Below are the code and all the weights of a small trained network. Each question names an input and a target symbol and asks about switching units off, where a switched-off unit gives its printed mean instead of its output.

import numpy as np


def w(rows, s, z=0):
    codes = np.array(rows[::2]) - 128.0
    scale = np.full(codes.shape[1], s)
    scale[-1] = z or s
    return codes * scale


def f(y):
    return y / 2 * (1 + np.tanh(0.7978845608 * (y + 0.044715 * y**3)))


def softmax(a):
    e = np.exp(a - a.max(-1, keepdims=True))
    return e / e.sum(-1, keepdims=True)


def log_softmax(a):
    a = a - a.max(-1, keepdims=True)
    return a - np.log(np.exp(a).sum(-1, keepdims=True))


def net(x, mask):
    ids = ['αβζηθλξπστψω'.index(c) for c in x.split()]
    T = len(ids)
    res = E[ids] + P[:T]
    u = 0
    for l in range(2):
        q, k, v = (res @ M[l].T for M in (Q, K, V))
        z = softmax(np.where(np.tri(T) > 0, q @ k.T / 2**0.5, -1e9)) @ v
        res = res + np.where(mask[u], z, O[l][:, -1]) @ O[l][:, :-1]
        u += 1
        y = f(res @ A[l][:, :-1].T + A[l][:, -1])
        res = res + np.where(mask[u : u + 4], y, B[l][:, -1]) @ B[l][:, :-1]
        u += 4
    return log_softmax(res[-1] @ U[:, :-1].T + U[:, -1])


Q, K, V, O, A, B = {}, {}, {}, {}, {}, {}
E = w([
[91,116,157,115,122,201,180,215,227,44],'α',
[143,103,253,128,114,128,138,128,117,141],'β',
[187,157,171,141,151,132,203,96,148,110],'ζ',
[224,139,162,113,162,182,158,72,144,108],'η',
[205,114,139,154,145,112,172,65,192,60],'θ',
[107,174,156,204,119,52,207,158,41,198],'λ',
[156,22,154,110,137,138,95,48,149,96],'ξ',
[179,97,159,196,2,137,122,141,167,148],'π',
[110,232,165,110,129,113,16,199,193,107],'σ',
[87,132,35,170,117,131,217,54,182,178],'τ',
[96,81,107,133,70,135,229,169,27,121],'ψ',
[89,128,92,199,135,217,139,150,77,154],'ω',
],0.017)
P = w([
[209,154,219,119,194,73,127,2,120,218],'0',
[234,84,152,199,179,107,149,38,85,177],'1',
[227,53,144,233,150,100,129,89,59,122],'2',
[201,60,155,210,131,100,125,103,72,115],'3',
[176,106,142,208,111,133,145,97,58,112],'4',
[183,56,125,206,139,113,143,114,125,107],'5',
[172,48,136,187,124,119,119,134,138,112],'6',
[142,67,145,190,103,144,128,163,120,105],'7',
[138,80,130,188,91,137,131,157,159,115],'8',
[148,53,141,139,98,178,144,107,191,132],'9',
],0.0075)
Q[0] = w([
[53,229,40,2,185,117,16,196,157,136],'L0H0',
[52,203,76,52,170,159,124,147,107,129],'L0H0',
],0.0097)
K[0] = w([
[206,228,165,176,173,2,81,29,39,213],'L0H0',
[141,40,194,236,193,37,100,73,29,152],'L0H0',
],0.0055)
V[0] = w([
[70,92,143,53,169,187,167,152,90,113],'L0H0',
[102,117,132,140,1,174,150,188,182,248],'L0H0',
],0.0057)
O[0] = w([
[46,93,215,178,165,113,105,52,133,29,4],'L0H0',
[181,83,2,174,110,63,108,212,88,19,247],'L0H0',
],0.0094,0.0029)
A[0] = w([
[58,132,59,108,2,191,163,177,149,230,194],'L0N0',
[90,147,204,169,236,64,168,106,176,120,254],'L0N1',
[66,139,86,202,159,171,66,119,164,127,228],'L0N2',
[106,17,48,38,112,121,63,75,133,190,194],'L0N3',
],0.0062,0.0017)
B[0] = w([
[81,116,98,166,180,100,110,129,178,51,236],'L0N0',
[2,193,187,114,137,195,137,63,93,71,253],'L0N1',
[122,74,78,45,107,194,18,78,119,113,145],'L0N2',
[113,70,137,83,215,127,148,208,111,241,134],'L0N3',
],0.0084,0.0039)
Q[1] = w([
[99,164,145,1,154,71,104,135,185,153],'L1H0',
[71,181,129,12,114,116,98,136,136,110],'L1H0',
],0.0075)
K[1] = w([
[231,198,110,124,52,81,143,70,73,220],'L1H0',
[254,104,190,165,104,148,168,12,136,178],'L1H0',
],0.0056)
V[1] = w([
[55,103,95,207,183,117,107,130,112,220],'L1H0',
[134,185,109,152,139,218,2,132,119,139],'L1H0',
],0.0077)
O[1] = w([
[43,77,191,162,248,190,162,98,129,102,5],'L1H0',
[171,135,164,104,115,197,71,171,76,155,115],'L1H0',
],0.014,0.0024)
A[1] = w([
[171,179,123,214,207,144,248,164,133,93,67],'L1N0',
[186,154,108,182,193,93,137,13,46,39,251],'L1N1',
[88,2,146,231,106,143,160,125,38,66,74],'L1N2',
[200,110,196,216,108,31,203,74,206,150,183],'L1N3',
],0.0042,0.0022)
B[1] = w([
[81,72,90,51,194,254,77,174,154,156,184],'L1N0',
[163,112,155,168,209,45,58,145,122,189,219],'L1N1',
[166,67,59,161,143,102,54,68,180,106,201],'L1N2',
[16,115,77,212,65,153,240,117,153,113,255],'L1N3',
],0.0095,0.0087)
U = w([
[156,81,199,187,152,125,26,134,141,156,179],'α',
[215,102,118,175,170,103,233,225,122,165,152],'β',
[67,151,212,226,154,185,209,230,117,131,116],'ζ',
[202,169,182,171,158,106,108,209,162,221,242],'η',
[76,40,222,119,91,133,160,142,140,186,211],'θ',
[110,155,68,110,140,145,131,76,82,144,111],'λ',
[91,160,136,192,133,111,136,152,28,156,124],'ξ',
[131,152,62,132,112,163,90,60,86,193,92],'π',
[113,130,151,152,174,120,74,168,253,179,51],'σ',
[131,141,148,192,165,29,118,53,132,57,52],'τ',
[53,137,159,92,122,176,166,176,84,8,253],'ψ',
[134,126,155,186,40,235,188,82,141,164,82],'ω',
],0.0054,0.0041)

Each question gives the input, a string of symbols that net reads in full, and the target symbol t.
The units are the heads (2 rows each of Q, K, V and O) and the neurons (one row each of A and B). Each row of codes is followed by its name. A weight is (code - 128) times the scale printed after its matrix; where a second scale follows, it is the last column's (O, A, B and U).
mask holds one flag per unit, layer by layer, with each layer's heads first. A switched-off unit (its flag False) gives its mean, the last column of its rows in O or B, instead of its output. The means were averaged over made-up inputs and are rounded, as every weight is.
A unit's drop is (log p(t) with every unit on - log p(t) with that unit switched off) / (log p(t) with every unit on - log p(t) with every unit switched off).
The circuit of an input: a set's keep is (log p(t) with only the set's units on - log p(t) with every unit switched off) / (log p(t) with every unit on - log p(t) with every unit switched off). Starting from all 10 units, units are removed one at a time, each time the one whose removal leaves the highest keep (on an exact tie, the one counted first), for as long as the keep stays at least 0.8.
circuit, biggest first: the units of the circuit, biggest drop first
most important unit: the unit with the biggest drop
k most important neurons: the k neurons with the biggest drops, biggest first
k most important neurons of layer l: the k neurons of layer l with the biggest drops, biggest first
input θ π θ λ π π ψ ψ π, target τ: circuit, biggest first	(L1H0 L0H0)
input ψ θ λ θ ω π θ θ ω ξ, target α: circuit, biggest first	(L1H0 L1N3 L0N0)
input β π θ ω π η θ λ ξ, target θ: 2 most important neurons	(L0N3 L1N1)
input λ λ θ η, target ζ: circuit, biggest first	(L1H0 L0H0 L0N2)
input ξ ζ π θ θ θ θ θ θ ζ, target ω: 2 most important neurons	(L1N3 L1N1)
input θ θ λ η τ ζ, target σ: most important unit	L1H0
input π θ η ψ λ, target τ: circuit, biggest first	(L0H0 L1H0)
input η π ψ, target τ: circuit, biggest first	(L1N2 L1H0)
input π λ θ ξ θ ω ψ, target α: circuit, biggest first	(L1N2 L1H0 L0N2 L1N3)
input θ λ θ π θ, target β: circuit, biggest first	(L0H0 L0N1)
input η θ ξ θ ξ θ η ω, target α: circuit, biggest first	(L1H0 L1N2 L1N3)
input π ω ω π, target α: circuit, biggest first	(L1H0 L1N2)
input ξ θ λ θ π θ η ω ζ, target α: circuit, biggest first	(L1H0 L1N3 L0H0 L1N2)
input θ θ η ξ, target θ: most important unit	L0H0
input η π ω η, target α: circuit, biggest first	(L1H0 L1N3)
input θ λ ζ, target ζ: circuit, biggest first	(L0H0 L1H0 L0N0)
input λ σ λ θ τ θ ω η π, target α: circuit, biggest first	(L1H0 L1N3)
input θ θ θ η π σ θ σ θ λ, target η: 4 most important neurons	(L1N3 L0N1 L0N2 L0N3)
input ω ξ θ π λ, target β: 2 most important neurons of layer 0	(L0N0 L0N1)
input τ θ θ θ θ ψ β, target τ: most important unit	L0H0
input π θ λ ψ θ λ τ, target σ: 3 most important neurons of layer 1	(L1N0 L1N2 L1N1)
input θ θ λ α π θ π, target ω: circuit, biggest first	(L1N1 L1H0 L1N3)
input η η π τ ξ π, target σ: 2 most important neurons	(L0N0 L1N0)
input θ β θ, target ω: 2 most important neurons	(L1N3 L0N0)
input ω π π θ π, target β: 2 most important neurons	(L0N0 L0N1)
input ω ψ θ θ σ π θ π θ θ, target β: 2 most important neurons	(L0N1 L0N0)
input θ π θ π σ, target η: most important unit	L1N3
